Group, then class
-0.40  -2.10  -2.07  +0.22  -1.14  -1.12  -0.07  +0.88  -2.11  -0.63  +1.61  -1.01  -0.12  +1.27  -0.85  -0.45  -1.29  +3.39  -0.62  -7.51  -1.17  -0.78  +0.97  -0.66  +1.25  +0.15  +0.48  +0.39  +2.79  -1.60  -5.63  +4.79  -0.28  +0.37  +0.57  +0.09  -1.54  +0.27  +1.70  -0.31  -0.23  +0.32  +3.06  +3.91  +1.49 | nj.J
-0.46  -0.84  +1.94  +0.56  +0.01  -1.50  -1.83  -0.07  -0.96  -0.20  -0.72  +0.37  +1.53  +2.54  +1.01  +0.23  +0.69  -1.78  -0.44  -0.69  +1.23  -0.01  +2.13  +0.14  +0.33  -0.82  +0.89  -0.05  -0.31  +0.74  +2.04  +0.92  +0.18  -0.42  -2.38  -0.42  -0.40  -1.21  +0.97  -0.14  -0.54  -1.40  -0.83  -1.79  -0.85 | lz.E
+0.49  +0.36  -3.47  -0.62  -0.19  +0.06  -0.63  +4.01  -1.09  +0.61  -1.76  +0.55  -0.53  +2.26  -0.58  -1.11  +0.41  +0.34  +3.69  +7.24  -1.21  -0.16  +0.62  -0.23  -0.56  +1.58  +0.23  +0.83  -0.20  -1.48  -5.33  +3.34  +0.68  +1.31  -1.19  +1.29  -0.07  +0.69  +0.96  +1.00  -2.42  -0.04  +3.86  +3.37  -1.81 | nj.Q
+0.46  -4.16  +2.18  -0.05  +0.26  -0.14  +1.40  -0.80  -1.46  -0.63  +1.08  +0.02  +0.92  +0.63  +0.72  +0.11  -0.77  -1.34  -4.98  -1.92  +0.90  -1.15  +2.93  +1.40  -0.24  -0.65  +0.37  -0.51  -0.38  -1.17  -0.31  -3.04  +0.15  -1.26  +1.80  +0.57  -0.03  +0.21  -0.07  -0.10  -0.36  -1.46  -2.56  -4.91  -0.29 | lz.S
+1.43  +0.90  +0.74  +0.38  +0.02  -0.14  +0.79  -1.37  -0.14  -0.38  -1.61  -1.78  -0.67  -3.59  -0.14  -0.03  -2.05  +1.11  -1.41  -3.42  +1.69  +0.63  -0.86  -0.63  +1.02  -0.36  +0.49  -0.02  +0.11  -0.41  +2.64  +4.22  +0.95  -1.63  -0.37  +1.39  +0.99  +0.20  +1.61  +0.62  -2.10  -0.86  -1.03  +0.17  +0.22 | Hh.P
+0.01  +2.86  +2.05  +0.32  +0.77  -0.23  -0.67  -3.15  -0.19  -0.49  -3.95  -1.32  -1.42  -3.57  +0.58  +0.34  -0.37  +0.97  +6.86  -7.90  +0.87  +0.65  +0.70  -0.74  +4.89  +0.22  -0.55  -0.88  +0.64  -1.31  +7.90  +7.42  +0.30  -1.64  +0.35  -0.66  -1.25  -0.70  -0.84  +1.72  +0.75  +1.27  -0.23  +3.36  +0.95 | Hh.U
+0.11  +2.38  -5.74  -1.89  -0.40  +1.02  +3.57  -1.75  +1.71  -0.55  +1.05  +0.30  -1.39  -3.91  -0.51  -0.45  +0.30  -0.62  +0.75  +4.02  +2.38  +0.14  -3.72  -0.88  +0.24  -0.40  -0.54  -0.24  -0.88  -3.15  -7.90  +2.16  +0.21  -1.93  +1.93  +0.07  +1.58  -0.28  -2.20  -0.67  -1.71  -0.77  -3.82  +0.56  +0.94 | nj.J
-0.58  +0.44  -2.92  -1.02  -0.88  -0.17  +2.30  +0.23  -1.10  +0.74  +1.13  +0.16  +0.30  -0.10  +1.04  +0.15  -0.17  +2.26  +1.06  +1.27  -1.61  +2.71  +0.98  -0.57  -0.35  +0.22  -0.11  +0.26  -0.01  -0.62  -5.08  +1.57  -0.78  +0.33  -0.01  +1.91  -0.19  +0.09  +0.87  +0.24  +0.23  +0.56  +1.62  +3.91  -0.17 | nj.J
+0.19  +1.16  -2.28  -0.78  -0.30  +0.39  +0.17  +0.40  -0.15  -0.49  +1.04  +0.18  +0.36  +0.86  +1.01  +0.00  +2.13  -1.61  +5.81  +3.59  -2.34  +0.64  -0.72  -0.10  -0.87  +0.03  -0.89  +0.26  -0.18  -1.19  -5.88  +1.06  -0.28  -2.24  -0.24  +0.61  +0.11  +0.38  +0.00  +0.02  +0.32  -0.20  -0.85  +0.47  -0.23 | fz.X
+0.72  +1.70  -3.64  -0.69  -0.40  +0.70  -0.02  -0.07  -0.63  +0.79  +0.83  +0.81  -0.17  +1.68  +0.91  -0.88  +1.92  -1.70  +5.25  +4.33  -0.61  -0.39  +0.59  +0.10  -0.04  +0.02  +0.63  +0.93  -0.52  -1.27  -2.51  +0.54  +0.24  -1.59  -0.89  +0.34  +1.48  +1.61  -0.03  -0.63  +0.44  -0.60  +0.39  +2.93  +0.91 | fz.F
+0.34  -0.43  +2.29  +1.21  -0.28  -0.25  -0.33  -1.01  -0.39  +0.15  -2.74  -0.82  +0.52  +0.24  -0.58  -0.49  -1.45  +1.71  -0.40  -7.90  +0.26  +0.56  +0.82  +1.03  -0.31  -1.64  -1.03  -0.88  +0.59  +1.16  +4.55  +2.67  +0.60  -0.31  -0.32  -0.30  -1.07  -0.90  -0.19  +0.51  -0.75  +0.63  +0.37  +0.28  +0.35 | Hh.P
+0.57  -1.28  -0.35  +0.20  +0.10  -0.09  +1.12  +0.76  -0.51  -0.42  +1.19  -0.81  +0.49  -0.68  -0.34  -0.01  -0.32  -0.13  -1.29  +0.11  +3.93  -0.27  +0.23  +0.84  -1.17  -0.35  -0.43  +0.03  +0.48  +0.79  -0.83  +0.09  -0.10  -1.11  -0.02  -0.06  -0.09  -0.09  +1.73  -1.00  -0.48  -1.67  -0.73  -3.60  +1.18 | lz.E
+2.00  +1.52  +1.66  -0.90  +1.02  +0.60  +0.36  -1.99  +0.85  +0.11  +0.48  +0.05  -0.85  -5.45  +1.05  -0.90  +0.83  -2.72  -2.90  +7.90  +2.05  -0.23  -2.08  -0.17  -0.16  +0.28  -0.88  -0.35  -0.02  +0.77  +0.08  -3.29  +0.50  -2.45  +1.35  -0.48  +1.21  +0.02  +1.17  +0.04  -0.07  -1.81  -5.42  -5.09  +0.61 | lz.E
+0.50  +1.20  -2.22  -1.23  +1.08  +0.42  -1.20  +1.59  +1.53  +0.15  +0.39  -0.35  +0.84  +2.14  +0.59  -0.10  +1.41  -2.04  +0.50  +7.90  +0.23  -0.14  -0.55  +0.36  -1.25  +0.16  -2.02  -1.75  -1.16  +0.49  -0.81  -1.90  +0.13  -0.13  -0.94  +0.33  +0.22  +0.31  +0.84  -0.72  +0.71  -0.81  -0.22  -2.02  -0.74 | fz.F
-0.09  -2.11  -2.71  +0.96  -1.40  +0.46  +1.89  -0.29  -0.79  -1.73  +2.33  -1.61  +0.08  +0.26  +0.01  -0.07  -0.72  +2.30  +0.07  -7.90  -1.39  +0.19  +0.31  -1.03  +0.48  +0.12  -0.28  +0.99  +1.27  -1.39  -7.90  +3.54  -0.97  -0.03  +0.54  -0.06  +0.35  +0.15  -0.13  +0.81  +0.14  -1.48  +0.03  +2.54  +1.19 | nj.J
+0.13  +0.17  -4.56  +0.01  -0.98  +0.25  +2.22  -1.32  +0.17  -0.20  +1.45  -0.51  -1.68  -3.89  -0.66  +0.23  -1.84  +2.52  -3.41  -1.17  +0.32  -0.13  -2.77  +0.13  +0.11  +0.66  -0.39  -0.17  +1.07  -2.22  -7.90  +1.79  -0.44  -0.52  +1.46  +0.61  +2.36  -0.04  -0.17  +0.27  +0.54  +0.22  +0.18  +1.44  -0.77 | nj.J
-0.83  +0.23  -4.14  -1.15  -0.86  +1.10  +1.11  +2.40  +0.56  -0.34  +1.19  +0.78  -0.60  -0.03  -0.28  -0.12  +0.45  +1.79  +1.49  +4.70  -0.45  -0.45  -2.48  -0.13  +0.29  +1.22  +0.10  +0.23  +0.07  -2.04  -7.90  +1.66  +0.44  -0.87  +0.37  +0.67  +0.75  +0.43  +0.93  -1.04  +0.41  -0.64  -0.10  +2.55  +0.68 | nj.Q

Group and class of each row
-0.50  -0.14  -0.63  -1.07  -0.84  +0.67  -3.23  +1.25  +0.29  -2.54  +0.62  +1.89  -0.45  -0.63  -0.42  -0.40  -0.03  +0.80  -0.03  +1.37  +1.48  +4.13  +0.53  -1.82  -0.67  -0.70  +1.53  +1.15  -0.62  -1.54  +0.15  -0.65  +0.48  -0.10  -0.38  +1.75  -8.22  -1.22  +0.78  -1.92  +1.99  -2.02  +0.62  +0.13  +0.99 | (63).Y
-1.77  -0.42  -0.34  -4.71  +0.42  -0.09  +3.00  +0.52  +0.33  -1.27  +0.06  +0.88  +1.02  -0.63  -0.65  +1.03  +0.84  +0.18  +0.34  -1.09  +0.57  -0.04  -0.74  +0.34  +0.19  -1.28  +1.61  +0.34  -1.36  -2.04  -0.66  -0.34  +0.98  +0.30  -0.54  +1.03  -3.27  -2.12  +0.05  +0.95  +0.29  -0.59  +0.41  +0.07  -0.86 | (66).N
-1.42  +0.28  +0.47  +0.77  -0.26  +0.48  -2.56  +0.64  -0.10  -0.39  -0.14  +0.67  +0.00  +0.09  +0.18  -0.98  +0.18  +0.21  +0.05  +0.34  +0.25  +1.45  +0.28  -0.33  +1.25  -0.19  -0.45  +0.44  -0.49  +0.19  +0.62  +0.01  +0.57  -0.14  +0.38  +0.80  -3.42  +0.15  +0.12  -0.57  +0.45  -0.31  -0.24  -0.01  +0.62 | (63).Y
+0.39  +1.40  -0.98  +1.18  +1.84  -0.60  +4.36  -1.12  +0.08  -3.58  -1.05  +0.34  -0.14  +0.02  +1.94  -2.86  -0.18  +3.74  -1.36  -0.73  +0.30  +1.94  -0.53  +1.95  +0.46  +0.56  +3.13  -1.18  +1.89  -1.50  -1.34  -0.22  -0.74  -0.61  -0.34  +2.87  +7.48  +0.82  +1.18  +1.52  -0.74  +2.55  -0.53  +0.69  +0.31 | (62).A
-0.71  -0.46  -0.75  -1.85  +1.57  -0.35  +8.83  +0.55  +0.10  -0.10  +0.11  -0.27  -0.04  +0.50  -0.81  -0.21  -0.47  -1.06  +1.01  -0.71  -0.40  -1.14  -1.09  +0.42  +0.52  -0.17  +2.45  -0.74  -1.48  -3.01  -0.89  -0.10  +1.44  +0.35  -0.21  +1.45  +1.78  -1.09  +0.84  +2.63  -0.44  -0.11  -0.25  -1.01  -0.40 | (66).V
+0.66  +0.54  +0.17  +2.46  +1.27  +1.44  +5.63  -0.45  -0.52  -1.46  +0.84  +0.37  -1.07  -0.43  +0.75  -2.64  +0.63  +1.10  -0.32  +0.09  +1.02  +2.13  -0.65  +1.74  +0.08  +0.59  +1.89  -1.59  +1.28  -1.19  -0.16  -0.09  -0.38  -0.37  +0.16  +3.17  +4.63  +0.87  +1.79  +1.65  -0.75  +1.17  -0.30  -0.43  -0.17 | (62).G
+0.09  +1.26  -0.99  +1.63  +1.97  -0.82  +8.23  -0.35  +0.70  -0.88  -1.17  +0.71  -0.26  +0.07  +0.82  -2.95  +0.41  +2.16  -0.02  -0.64  +0.78  +2.34  -0.57  +2.00  +0.19  +0.02  +3.38  -1.02  +2.30  -2.18  -0.02  +0.01  -0.51  -0.44  -0.88  +0.83  +6.73  +0.24  +1.65  +2.45  -0.93  +2.15  -0.68  -0.42  +1.06 | (62).G
-1.34  -0.12  -0.21  -3.28  +0.86  +0.11  +5.43  +0.23  -0.17  -2.76  +0.13  +0.30  +0.68  -0.15  -0.70  +0.20  +0.28  +0.70  +0.36  -0.18  +0.33  +0.67  -0.88  +1.82  +0.15  -0.63  +1.53  -0.69  -0.34  -2.43  +0.05  +0.08  +0.72  -0.06  -0.05  +1.84  -0.97  -0.37  +1.28  +0.47  +1.13  -1.09  +0.09  +0.30  +0.13 | (66).N
